Each row was made from one small tree. The marks that hang from a mark follow it in brackets, in alphabetical order. Every link used is in the known rows. Write each row's tree.
Known rows:
beze[gumi[pugi[zakot]] votuz[komuluv[fofeter]]]: [-177  -72  145   46  137  123   15  184   81  -89  -37  -87  131  -42
  -12  -66 -141   33   -3  171 -137  160  -98   18 -334  110  -74 -121
  -93   45   80   54   98  -17 -149   21 -115  -58 -476  -45  -92 -114
  221  -36  179  171   42   -5  -26   71  -11    0   25  204   24   33
  -77  -21   27  126  -71   95]
votuz[komuluv ludeb[lagel[kodav] tepe]]: [-165  -77  110    7   17  325  -92 -107  -71  -50  -14   57 -141  103
   -8   78   55  -84  -12  214  -29  -27   -8   92  296   70    5   -8
   96   13  483  377  -21  219 -142 -102 -107  -36 -495  185  -95  144
  105  -17   45   83  -21  -34   10 -182   46   90   -3  135   28 -137
   58  -54  224 -115  -47  112]
kuzamu[kodav tepe[ludeb votuz zakot]]: [-109   55  119  -68   95   31  277  -15   87 -107 -159  -82   54  167
   12   14 -156  -72  -70  -58   27 -122  -34   20   69   16  -49    4
  201  148 -120   38   83  -31   29  -58 -209  132 -634 -184  -23    6
  -96  -16    8  310 -198  211 -191  168  -58  113   34   65 -109 -214
  265   59 -200 -241  -49   27]
pipun[gulim[beze gumi] zakot[tepe]]: [  37    7  111   32  148  175 -124   -4    2  -67  385  112 -158  135
  -28  -44  -62  -22   12   56 -212  -97   56  -12  108   66   -2  -53
  -30   86 -387  157  -62  -86  -33   41  -10   -1  -76  150   24  133
 -119   16  -21  -92  182  148  211   61   44 -140  -46  -85   43   38
   54  157   21  149  101   78]
gulim[beze[gori[komuluv[fofeter]] gumi]]: [-169  -29   42   56  137  175   16  159   60   89   39    4  -22   50
  -10  -55  -70  -18   30   59 -160  145  -51   24 -145  118  -51  -44
  -97   36 -182   26   35   57  -82   24   52   46 -318   34  -94  -58
   16  -15   56   45    3   14   41 -109  -59  -44    2   31   -3   75
   56   37   72   73   39   51]
zakot[gori gulim tepe]: [  92  -28  -37  -34   54  263    7  -68 -102   -7   92   46  163  164
  -41   66   51   97  -38   67  -89  -53  148   14  -15   35  -17  170
  137  103 -342  190    1  -20   -8   -5 -360  -66  109  -19   77   90
   98   20   98   77  -19  232  113  309  225   28  -10 -131 -110  -12
  -34   -6 -276 -100  -15   71]
fofeter[ludeb votuz[komuluv]]: [-304 -158  118   61  -14  145 -104   12   41    9  137  -31 -107   -7
   -2  -65   66   58    6  230 -125   16   67   25    2   95   31   78
   31    6   32  -50   50   66   13 -134 -219  -56   80 -257  -83   85
    1   82  120   -4  -84 -230  -28 -316   61   76   31   17  -35 -182
  -37  -16  226   49   89   -8]
pugi[zakot[gori[komuluv]]]: [ -91  -60   49    8   36  160   36  -17   18 -109  136   62   88   84
   40  -32  -36  -39  -15    8 -140  -12   26    1 -359  -78   25   22
   51   96 -138    3   -5   32  -28   25 -180   35  309   -9   17   80
  127   64   90  -46   97   48   70   87   41   53   22  -40  -60 -114
   14    0 -159   87  -49   72]
kuzamu[kodav pipun[gulim pugi zakot[tepe]]]: [  -2  -32  144   -7  169  134 -184 -120   40 -166  534  142   55  227
  -99   29  -93  -90  111  -86  -79  -99   75   -7  413   18  -42  -47
   75   61  -79  188    2 -159   14   50 -221  -20 -624  -27   50   47
  -28  -18  -24  170 -118  215    9  222  162   41  -21   10   23  -67
  128  176  -65   30   65   25]
komuluv[beze[gori[fofeter]] gumi votuz[ludeb[lagel]]]: [ 103   34  125   72  152  517  197  209   39  229   82  -43  140  208
   50   -2   -6  -73   77   18  -54  225 -138  161  127  258  -54 -162
   -2   44  325  409  132  229 -185   57    6   -9 -528  462 -210   13
  106  -52   89  -54  145 -144   84  311   21   43   23  157  -67  -90
   73  -37  106  183  -75  -44]
kuzamu[kodav pipun[pugi[zakot]]]: [ -74  -40   88  -29  126   -8  -68  -94   79 -156  270  129  167   79
  -65   10 -180 -100   95  -70  -52  -19   15   15  249  -41  -19  -66
    7   55   27    1   84  -76   29   56 -277   -4 -239  -97  -11   23
   -5  -30  -45  170 -218  113  -90   18  103   68   31   59   10 -116
   59  145  -86  -58  -28  -12]
pipun[gulim pugi zakot[kodav]]: [ 129  -19  189  109  136  153 -105 -154  -44  -66  539   96 -162  159
  -14   68   64  -86   22   40 -143 -120  130  -31  115  -30  -42  -39
   82   40  -93  201 -124 -164   40  -18  -73   61 -355  169   51  190
    6   82   13  -53  310  247  126  433   90   47  -37  -19   52  -11
  143   76   42  301  162   53]
votuz[komuluv[fofeter gumi]]: [  27  -36  100   95  135  165  -36   84   20   -1   -4   13  143  129
    2    2  -29    4   39   47  -88   23  -83   73 -134  180  -30 -104
   55    6  257  182   75  179  -64   21  -79  -49 -279  161  -61  -82
  130  -47   79 -115    5  -91  -26   78  -55   42   28  121  -73  -71
   11  -31   57   77  -37   17]
gori[fofeter kuzamu[pipun[zakot[gulim]] tepe]]: [ 183  -70   84  -56   21  203 -139  -52    1  -85  128  -13  147  303
  -42  -94  -18  -89   51 -421 -123  -75  -42  -31  193   36   12   36
  134  -29 -137   92  164 -105  -94   80 -152  -81 -494  -43   38    0
  -48  -43   85  -27  -85  111   27   35  224    0   -3  -52  -89 -189
  179  129 -228  -70   22   65]
kuzamu[tepe[votuz[ludeb] zakot[gori[fofeter]]]]: [  24   -2   58  -33    3  146  308    1   -7 -115 -111 -114   43  197
   39   -4  -51   22 -106  -79  -20  -66   49   14  -82   -7  -15   14
  230   76  -65  184  -48   46   -6  -82  -83   79 -321  -80   -6   80
   38   12   48   77   -4  229  -55  242  102   57   27  -31 -114 -169
  205  -22 -103  -75  -34   76]
fofeter[ludeb[lagel tepe[zakot[gulim[beze]]]] votuz]: [-268  -46  133   78   12  194  -54  -56  -22  214  271  -33 -327  -42
   23   20  127  -65  -83  210 -219   13  177   50  158  156   45   70
  -11   46 -325   20   74   54  -34 -252 -447    9 -211 -203  -91  200
 -121  -18   31   93  143 -256   34 -226  108  106  -27  -63  -30 -239
   39   41  254  -61   48  -48]
votuz[komuluv ludeb[lagel]]: [-119 -119  111   30  110  260   11  -69  -31  -19  -75   17  -42   68
   -4   36   17  -21   17  164   -1  -28  -26   73   84  101  -10  -21
  140   11  397  351  -46  180  -77  -75   -6 -100 -165  177  -75   98
  126    1   41   -3  -82   -7   22 -103   36   55   34   93   11  -99
   34  -67  161  -49  -37  119]
kuzamu[kodav pipun tepe[votuz[komuluv]]]: [-218  -16  116  -68  109   57  101  -36   95 -191  -40    4  179  166
  -97  -70 -225  -17   59  -82   53  -54  -22   62  294   61  -41  -16
  164   85  112  116  171  -31   -2   35 -304  -14 -344 -243  -31  -66
   -3  -80    4  265 -473  187 -168 -116  114   48   55   95  -66 -171
  195  139 -161 -287  -48   25]
zakot[kodav tepe[kuzamu votuz]]: [-176   56  -55  -60   33  287  222  -56  -59  -29  -32  -70   36  165
   48  122  -72  114 -144  129   83  -89  160  -14  -59  -33  -17  150
  131   69 -292  247  -76   34    0  -62 -218   88  112 -134  -32  134
  -92   50   66  238   28  214   20  466  134   96  -12   45  -51 -131
  108  -63 -173  -85    9   25]
fofeter[ludeb[lagel[gori kuzamu]] votuz]: [ -57  -55  -35  -23 -164   22 -139    0  -14   77  175   38 -258  -50
   42  -62   72  -48  -49   63 -139   78  119   69   22   46   47   -2
    8   32   46  -35   67  112   32 -111 -330   64 -262 -167 -113   68
  -99   13   42   40  138 -315   39 -347   63   79  -40  -20   -6 -232
  -47  -53  292  -32   70  -97]
komuluv[beze gumi[pugi[zakot]]]: [ 209   65  163  105  140   70  127  116   45   80   87  -35  125   43
   88    3  -64   -6  -40  -80  -49  119 -157   66 -149  171   -8 -208
 -104   52  -98   80  213   45 -131   41 -178  104  111   48  -71  -72
  116  -39  109  -62  229  -26   94  167  -38   32   17   40  -41  -70
   23   80  -31  117 -123   -1]
zakot[gori tepe[kuzamu[pipun] ludeb]]: [ -21   23  -24  -21   59  295  133  -37  -42  -89  -36   39   62  245
  -14   79 -130  124 -120   12    1  -73  105  -10   61  -17  -27  148
  178  115 -379  300  -74   16    9  -10 -277  -23   -1 -137   22   -8
   39    6   60  303  -90  181  -22  405  130  116   -4    7  -59 -159
  164  -18 -172 -132  -27   89]
gori[komuluv[beze votuz]]: [-34  -4  60  39  86 351 165  80  40 123  52 -33 149 181  29 -76  21 -45
  96  27 -44  64 -43  84 -76  89 -16  28 -11  58  -9 178 139 111 -92  34
 -19   0 -39 175 -33  19  74   4  89 -54  -5 -87  54 132 -48   4  20  11
 -82 -87  87  -9 -93 134 -17   6]
komuluv[fofeter votuz[ludeb[tepe[kuzamu zakot[kodav]]]]]: [ -81   73   27   45    7  298  270   82   18   93  -99  -99  100  198
   50   62  -44    2  -33  256 -104  -23  125  124   -7   56  -19  -63
   46   -8   17  393   19  271  -49  -83 -152  -60 -530  246  -73   67
  106  -54   27   84   29 -140  -16  532   69   53   25  167  -74 -196
  109  -97  -50  140  -41    0]
votuz[komuluv[fofeter[ludeb]]]: [ -73  -77   70   56   62  158  -49   47   16  -36   28   -7   66   92
   -6  -31   13   44   24  172 -101    6   34   65 -129  139    7  -36
   53  -30  163   98   23  162  -23  -52 -104  -59 -184   -6  -32  -26
   97   23   81  -46  -31 -125  -81  -46   16    8   46   66  -47 -101
  -16  -36  106   67    0   26]
fofeter[ludeb[tepe[zakot]] votuz[komuluv]]: [-377 -121  156   91  -29  201  -63   -9   15    5  184  -61 -239  -10
   21  -18   89    4  -48  274 -164    1  105   23  -16   67   41   98
   50   46  -95   16   71   76  -12 -224 -334  -43 -246 -305 -102  139
    3   38  115   71   11 -252  -66 -246   63  125    2   47  -37 -259
   14  -22  289   -6   69  -13]
votuz[ludeb[tepe[zakot]]]: [-154  -18   71   19  -17  121   86  -38  -27   -4  -22  -47 -114   58
   36   84   31  -32  -62  102  -19  -47   18   25   72  -43   18   -7
   68   13  -21  237  -35  121  -46 -122  -51  -34 -390   20  -59  106
   60   -7   12   58   21    0   -2   98   26   69   -2   68    2 -120
   79  -58  101  -44  -35   52]
lagel[kodav kuzamu ludeb]: [ 215  102  -68 -159 -180  -58 -253  -22  -30 -191 -146  220  -31   67
   33   22  -35 -114  -37 -138  -14  -43  -17   57  282 -172   73    5
  -75   69  479   55   75  158 -105   48 -142  104 -437   46   -4   56
    0   37  -25   76   52  -51   23 -339 -148   12  -21   23  -41  -87
   14  -93  153  -84  -44  -23]
gulim[beze fofeter gumi[komuluv pugi]]: [ -37   -4  118   74   66 -114  -48   46   15  164 -193  -65  -90 -166
  -31  -74 -205  158  -22  177 -271   -4   24   43 -169  208   13 -163
 -208  -11 -760  -93  152   -9  -18   28   42    4  439  -25    9  -46
  -46  -47   15   43  122  -69   82 -490  -60 -198   41 -114  183   13
  -18  235    0  -11   65  163]
komuluv[fofeter[votuz] gumi]: [  25    0   64  101   46   67  -56  133   48  181   98  -57  145  107
   17  -17   -2  -10    8  -17 -143   72  -43   67  -48  173  -18 -130
  -41  -24   32   33   90  171  -41    2 -136   12 -312  104  -94  -74
   50  -66   62 -101   89 -248   35  140  -43   88   -1   56  -90  -85
   -7  -13   10  152  -13  -76]
fofeter[ludeb[lagel[kodav kuzamu] tepe] votuz[komuluv]]: [-252  -73   88   21 -124  214 -224  -57  -44   13  221   46 -301    5
   10  -28  114  -86  -38  233 -175   37  113   87  247  107   47   66
   -4   37  268   49   94  167  -62 -175 -440   53 -423 -126 -135  179
  -48    4   88  108   95 -334   23 -482   80  122  -40   58   -1 -263
  -35  -46  339  -88   55  -26]
tepe[votuz[ludeb] zakot[gori]]: [ -19  -39   54   -1   76  180  379    0    6  -85 -112  -54  -75  123
   62   92  -49   39 -163   29   40  -72   91   12 -183  -82  -14   21
  201   98  -23  232 -106  115   45 -149 -165   35 -193  -50    1  129
   38   26   54   68   98  225 -125  336  -18  107   47   32  -54 -145
  166 -100  -82   52  -51   66]
beze[gori gumi[pugi[zakot]] votuz[komuluv ludeb]]: [-390 -146  161   -6  145  280   10  225  113  -84  -77  -87   38  -90
   -8  -46 -153   50   23  231  -99  227 -138   24 -236   39  -88  -81
  -48   82  117  136   69  -50 -183    0   -8 -131 -681  -62 -191  -64
  260   21  215  327  -66   46  -67  -28   -4   27   45  304   88   39
  -41  -67  164  116  -35  145]
gumi[komuluv[beze[gori[kuzamu]] fofeter[votuz]] pugi]: [  40  -15   64   60   17  193   79  175   49  341 -184 -284  111   18
    0  -76   -1  127   -3   73 -113  186  -12   80 -292  183  -28 -193
 -107  -30 -437    7  338  -31 -160  -28  -53   -1 -297 -105  -40 -163
  196  -42  203  294  168 -205  -86   40   53  -22   54    8   -8  -54
   48   72  -42  212  -16  118]
komuluv[fofeter[votuz[ludeb[lagel]]]]: [ -43  -44   16   42    8  139  -11   42   14  190   19  -93   85   87
    5  -22   21  -10   -4  120 -107   28   51   92   49  113    1  -84
   13  -54  119  140   -3  208  -37  -67  -68  -40 -328  138  -85   41
   78  -32   23   18   33 -226   12   87   40   69   14   26  -42  -91
   -8  -54   28  110  -17    3]
gori[komuluv kuzamu[pipun tepe[zakot[gulim]]]]: [ -42 -121   71  -51   93  250   -3  -60   46  -17   11   16  176  273
  -13  -73  -10 -116   70 -428  -84 -100  -20   -2   78   -3    1  108
  162   56 -373   99  209  -57 -113   -5 -282 -125 -490 -155   76   -3
  -25  -77   86   67 -246   90  -66 -105   55   95   11  -54 -109 -257
  269   91 -198 -163    2   81]
fofeter[ludeb[lagel] votuz]: [-236  -93   86   47  -37  107 -110  -15   14  158  224  -38 -183  -47
   10  -38  107  -14  -30  142 -124   66  127   26  125  134   38   27
  -20  -15  -53  -71    1   61   -9 -155 -225   24  -10 -177  -81  107
  -84   23   51   27   81 -292   33 -261   82   88   -7  -54    5 -166
  -29   11  214   15   52  -58]
zakot[gori[fofeter] gulim[gumi] kodav]: [  22  -92   69  -11   75  289   82 -122  -95   -3   47   62  203  152
  -91  107   12  112  -66  120 -171    0  166  -24 -171  -10  -32  104
  108   34 -350  183   33   89   42   63 -302  -51  264  157   16  138
  103  141  161  -69  218  338  155  271  255   73   20  -77   -9  -16
  -22   34 -301  -17   53   78]
pipun[gulim[beze[votuz] fofeter] pugi[zakot]]: [  24   -2   59  114  172  145 -107  -45   -5  -31  427  133 -116   -8
   14  -62 -110 -100   68   -7 -273 -114   12   62  100   53  -11  -94
  -51   80 -293   19  -95 -170  -13   26 -111  -16 -162  245  -10  198
  -85   29 -104    8  185   63   68  -35  -36  -12   -6  -43   95    3
   60  109  197  203  125   48]
lagel[kuzamu ludeb[tepe] votuz]: [  39  165  -83  -74 -183   23 -166  -55  -79 -169 -134   92 -168   17
    8  -15  -42 -113  -52 -173  -63  -18   24   69  224 -176  111  -17
 -112  157  257  184  133  145 -101   47 -181   79 -393   54 -139   27
  -11  -48  -41   88  271  -66   77 -177 -102  -48  -47   40  -73 -164
   64 -145  196 -192  -86  -41]
pugi[zakot[gori[komuluv] gulim kodav]]: [ -78  -78   99  -10   97  246   74 -114  -23  -40  164   89  184  129
   16   65    6  -19  -37   95 -167  -68  111   22 -374  -78    7  106
  104  116 -311  108   61   39   -7   13 -443  -18  437   -7   30  175
  162  125  148  -18   93  210  126  266  151  126   34  -41 -100 -138
   18   -4 -304   50  -23   80]
pugi[zakot[gori[kuzamu[tepe]] kodav]]: [  -1  -45   58   15   16  145  112  -54   -6 -147   82   59  113  132
   28  -11  -69  -48  -57  -53 -139  -65   53    5 -206  -88   21    7
  104   99 -183   40   54   -5  -29   39 -355   55  310  -25   16  136
   87   38  105  -22   49  185   84  198  186   88   26  -58  -73 -151
   58   52 -287  -19  -21   95]
ludeb[lagel tepe[zakot[gulim kodav]]]: [ -69   41  111   34   78  219   56 -151  -99  147  132    0 -174   10
    9  157   97 -120  -98  129  -80  -30  155   43   43   61   -7   60
   88   72 -200  251   50   53  -65 -157 -401   -3 -415   59  -30  185
    7  -68    8  153  226   41   29  200  108  147  -50   17   -2 -135
   77    0   25 -156  -40    2]
gulim[fofeter[ludeb votuz] gumi]: [-246 -130  103   76  -21   -6 -230   22   35   75  133   32  -66  -84
  -15 -118  -93   72  -18  171 -274    5   89   29   37  103   48    0
 -105  -27 -374 -188   -1  110   59  -26 -166  -37  152  -95  -84  106
 -132    6   34  -90   58 -271   50 -501  -49  -13   15  -66  164 -128
  -88  109   90    7  105  -29]
votuz[komuluv ludeb[tepe[kuzamu[kodav]]]]: [-416  -77   83   34   47  309   26  -78  -22 -116 -128   -1  -73  123
   -7   51  -38   25  -30  237  -18  -77  -27   32  129    1   -8   18
  136   20  236  354    4  164  -64  -74  -83  -52 -327   59 -105   74
   98   12   68  159 -148    5   13  -35   58   85   31  177   31 -185
  113  -55  130 -118  -21  119]
gulim[beze[gori] fofeter gumi[komuluv[votuz] pugi]]: [ -93   13  102   57   83   59   -3  173   71  215 -211  -92  -67 -176
  -32 -114 -244  152   53  264 -313   99   40   99 -155  228  -17 -159
 -223   34 -732  -60  203  -25  -48   51   60  -67  141   56  -52  -64
  -13  -72   33  158   64 -154    6 -409  -60 -225   54  -11  180   22
  -13  215   18   78   84  138]
tepe[kuzamu ludeb votuz zakot]: [ -66   76   32  -23  125  198  404  -11   41  -38 -276  -83 -171  140
  124  111 -145   12 -247  -30   97 -139   34  -27 -186  -93  -40   94
  211  133 -261  171  -79    7   49 -163 -177   81 -421 -153  -27   63
 -166   16   -3  339  118  131 -240  436 -206  169   24  172  -47 -281
  340 -114  -10   -2  -46    9]
zakot[gori gulim[fofeter]]: [ 119  -47   35   55   66  103  -51  -79  -75   38   40   91   78   56
  -31   15   -3   68  -49   37 -179  -92  106   50  -68   60   -6   85
   89   41 -278   72    8   24   59   15 -347  -70  185   71   71   77
   91   -2   57  -23   49  121   71   44   79   46   24 -111   21  -33
   -2   31 -224  -41   20   58]

Which tree is each row?
[ 199  -67 -164 -127 -129  107  -19  -34    1 -160 -115  106  -31  150
   -3  -18  -92  -84   -5 -370   19  -26  -45   78  222 -165   54 -106
   33   67  197  249  129  123  -50   94 -129  -56 -495   10 -107  -94
  -76  -50   15   36    9  115  -83  -88   15   11   -6   95  -51 -241
  164  -64  133 -127  -24   -5]
lagel[gori[kuzamu[pipun]] votuz[ludeb]]
[-162  102   35  -56  -58   41 -219  -92   -9 -200   42  185  -71   92
  -73   20  -90 -114   24 -162  -29  -37   26   62  384 -138   54  -41
   -1  103  111  233  154   72  -84   51 -346  -50 -681    2  -35    7
   55  -29  -54  198  -49  -21   42 -240    4   64  -22   55   17 -125
   98   12  127 -226  -50  -29]
lagel[kuzamu[kodav pipun[gulim]] ludeb[tepe]]
[  85  -43  -40  -94 -114  110 -162  -45  -27  -98  118  150 -191   34
   20   16   52  -89  -41    5  -70   34   77   86  172   47   53  -71
  -25   40  378   70   25  160  -61  -43 -204  109 -362  -64  -85    1
 -106   24   35   48  178  -70  -68 -321   -3   27  -22   53  -22 -217
   37  -39  364  -95   -1  -57]
fofeter[ludeb[lagel[gori kodav votuz[komuluv]]]]
[ 241   32 -134  -97 -102  126  -52  -54  -72  -24   22   39 -104   34
   10    9   19 -109  -30 -178  -39   66   25   59    7    9   31 -100
    7   48  268  154   23  104  -58   62    8   88 -421  159 -108  -51
  -80  -25  -18   31  338   15   11  -35   37    0  -58   16  -36 -127
   44  -61  221 -106  -34  -50]
ludeb[lagel[gori[fofeter] votuz]]
[  79   18  161   -4  188  171  307 -102   -6   60 -131  -47  -23  126
   71  174  -93   -5 -183   72  -13 -207   91   56 -191   -8  -36  145
  222  142 -440  194   13   50   90 -143 -450  -27 -299  -94   -4  181
  -79   68   55  207   89  261 -193  410 -119  211   44   86  -61 -229
  220  -64 -232  -68   -1   25]
tepe[ludeb votuz zakot[gulim[fofeter] kodav]]
[-268 -158    1    8   50  336  -93   21   76   92   27  -56  211  255
  -21  -89   43  -94   94 -196 -156  -31  -35    3  -33   54    5    2
   42  -23  -89  -28  175  128  -90   27 -106   -7 -583   74  -10  -26
  -22   -7  158   13  -69 -154  -25  -96  -16  118   22  -26  -62 -185
  101   32 -247   10   34   58]
gori[komuluv[fofeter[votuz]] kuzamu[kodav]]
[ 150   75  -13 -115    9   37  -88  -68  -12  -86  199  105  -32   90
  -36   -9 -100 -154   13 -164  -53  -29   55   79  281   48   21  -67
  -32  116  260  192  117   82  -20   65 -313   86 -396   50  -97   20
  -98 -127  -39  173   88   20   48  -27   84  -11  -52   40  -46 -167
   32   -8  -23 -204  -65  -27]
ludeb[lagel[kuzamu[kodav pipun[zakot[tepe]]] votuz]]
[ -52  -88  -14   26   30  182   47  -29   -2  -99  -16   65   48  144
  -48   -8   -7   -8  -17 -136  -70  -30   20  -33   31  -24   -8   -2
   92   41  -15   25   52   19   -1   44 -184   38 -100   62   53   -2
   23  -10  105    7    6  144    4   42  101   69   24  -76    3  -56
   63   53 -256  -74    7   88]
zakot[gori[kuzamu[kodav]]]
[ -69   32   -6  -75  155  369  162  -31  -54  118   63  -28   65  122
   -6  121  -41   82  -48  182  -39  -58  160   65   28   67  -30  184
   96  133 -506  232   67  -26  -16  -53 -382  -28   66  -73  -51  192
  -77   74   71  221  -63  317   20  339  184   29   10  -14 -114  -21
   51    1 -234 -100   49   42]
zakot[gulim[beze[gori]] kodav tepe[votuz]]
[ -61    2   92   56   15   11   84  139   33   72 -119  -92   95   58
  -34  -35  -39   27    7  167  -83  163   -3   28 -268  110  -80 -114
  -94    6  -45   66   85   42  -85   31  -46   26 -272    2  -20 -108
  126  -80   88   51   20  -72   71  124   24  -68   15   71  -30   27
  -18   10   -9  142  -43   27]
beze[gumi[komuluv[fofeter votuz]]]
[  -4  -32  137   34   74  -83   12   28   31  -93  -19  -34   63  -59
   22   10  -53   22  -69   36  -89  110  -29  -33 -232   34  -45  -56
  -91   37 -203  -44   79  -85  -80    1 -214   13  -93 -157    3  -49
  120  -19  115   59   97  119  111   20   54   -9   -3   40   21   27
  -49   58  -77   19  -83   55]
beze[gumi[pugi[zakot[gulim]]]]
[  43   17   55  -50  113  187    3  -63  -18  -46   65    9  127  117
   80   24 -125  -24  -73   46 -117 -150   32   71 -167    3   18  125
  110  151 -409   70    8  -23  -16  -18 -425  -48   23  -74  -17  183
  -48   31   29  136   -5   90   -6  220    2   58   19   11  -88 -185
   23   -7 -271  -68  -81   29]
pugi[zakot[gulim[fofeter] tepe[ludeb votuz]]]
[-149    9  -86  -36   17  255   87  -25  -45 -118   12   39   99  182
  -17   51  -67  112  -87   81  -39  -56  120  -36   -3   -1  -20   90
  119   82 -192  167  -66   27    3   14 -197   91   35  -62   32   18
   18    7   76  228  -42  168   72  291  178   62  -10  -54  -34  -87
   51    7 -195 -137  -13   77]
zakot[gori tepe[kuzamu[kodav]]]
[  81   -7   79  128  166  197   90 -138  -46 -111  423  158  -98   96
   -3   55  -30  -56   -1   55 -204  -88  126   20    9  -29  -25  -60
   45  113 -296  149 -107 -119   28   -3 -236   61  174  199   42  232
   20  112  -35  -58  263  305  146  259  141   49   -1  -99    0    2
  102  101   69  205  114   87]
pipun[gulim[beze] pugi[zakot[gori kodav]]]
[ 213   14 -153 -120 -135    0  -79   40    3  -76    5  118   74  151
   13  -62  -99  -67   43 -230  -67   37   11  112 -185  -94   15  -52
   57   45   27  170  174  184   22   93 -240  -27 -623  -13  -41 -142
   58  -40   21   51  -23  -99  -50 -107  -29   34  -34   81  -60 -193
   61  -83   44  -43    7  -52]
lagel[gori[komuluv[fofeter]] kuzamu[pipun]]
[  69   30    5  -64   19  248   59  -90  -84   39   31   10    6  151
   15  155  -14   -1  -70  135   14  -50   97   50   -2   32  -17   98
  150  107 -233  316  -28   87  -24  -26 -221   28 -224   -5  -51   78
   -5   63   66  204   50  165   23  359  116  136  -42   15  -67 -119
   50  -40  -96 -186   11   44]
zakot[kodav tepe[ludeb[lagel[gori]]]]
[  -7  -54    5  -16   29  268   78  -54  -39 -152  155   62  149  168
   38   46  -48  -10  -61    8 -118  -71   94   -4 -228  -82   30   75
  100  117 -275  113    6   19  -49   27 -379   26  320  -30   20  175
   73   58  132   10   73  200  104  328  227   89    5  -73  -90 -130
  -23   13 -322  -26  -28  103]
pugi[zakot[gori[kuzamu] kodav tepe]]
[-214 -149  141   78   61  198  -27   22   35   33    0  -32    9   71
    8   -9    7   23   22  144  -71   -5  -81   53   62   87  -11    3
   78   29  243  192   58  152  -40  -66 -103  -97  -76   13 -133   74
  102   27  110  -60 -131 -133   53 -137    4  117   30  107  -57 -149
   11  -58  156   61   34   48]
fofeter[votuz[komuluv[gumi] ludeb]]
[ 284   84  -26 -143 -113  -50 -300  -82  -24 -228   14  277    4  117
  -14   32 -107 -133   16 -220  -15  -35   25   65  506 -182   55    4
  -56   74  438  129   83   92  -83   51 -247   46 -593  -13    5   58
    1   -5  -71  141  -45   12  -43 -289  -88   36  -17   41  -22 -122
   82  -30  185  -76  -25  -33]
lagel[kodav kuzamu[pipun[pugi]] ludeb]
[  33  -21   20    1  -17  202  -57   14  -18   84  212   83 -133   94
   46   -8   77  -90  -28 -114  -88  110   18   86   11  135   47 -115
  -38   60   83  132   84  182  -89  -19 -183  144 -248   -2 -131  -45
  -86   -6   72  -61  301 -121   46 -130  -36   47  -25   -1  -48 -236
   93  -21  281  -38  -32  -89]
fofeter[ludeb[lagel[gori[komuluv[beze gumi]] votuz]]]
[ 121  -18   63   91  146  246   83   73    1   37  -16  -10  167  149
    1  -52  -36   13   25  132  -43   34  -71  112 -117  150  -23  -81
   47   11  270  221  115  179  -69   19  -96  -26 -146  165  -61  -17
  161  -23   71  -36    3  -45  -53  110  -25   11   45   72  -65  -38
   15  -26   24  105  -50   37]
votuz[komuluv[beze fofeter]]
[  58  -99   38   26   81  299  101 -135  -84   20   12   80  114  180
  -50  103   72   37  -67  -44  -99  -87  140   -4  -48  -35  -20  132
  160   58 -291  185   94   15   14    3 -474  -64  177   69   77  136
   82   62  167  -18   77  316   87  301  224  138   28  -91  -54  -73
   68    9 -372  -49   46  100]
zakot[gori[kuzamu] gulim kodav]
[ 246  -15  -42  -93  -23  234  -60  -80  -30  -88 -139  126 -140  153
   19   46  -33 -163  -54 -162  -10  -52  -65   84  208  -22    4  -27
   86  124  338  205   75  119  -88   25 -163   51 -696  138  -82  -20
 -102   -9   34  165  147   68 -136  -97 -129  106  -25  124  -51 -227
  181  -64  141 -155  -31   36]
tepe[ludeb[lagel[gori[kuzamu] kodav votuz[komuluv]]]]
[-192 -123   49   17  101  375 -149  151   96  125  145    8  129  211
   -9  -54    0  -53  101 -277 -131  130  -39   39  -22  107   -4  -46
   21  -16 -207   51  149   92 -137   27 -121 -101 -725  -15  -74 -126
   17  -43  147   48  -35 -173 -127  -56  -30   95   26   92  -20 -163
  148   19  -10   74   16   -6]
beze[gori[komuluv[fofeter[ludeb] gumi] kuzamu[pipun]]]
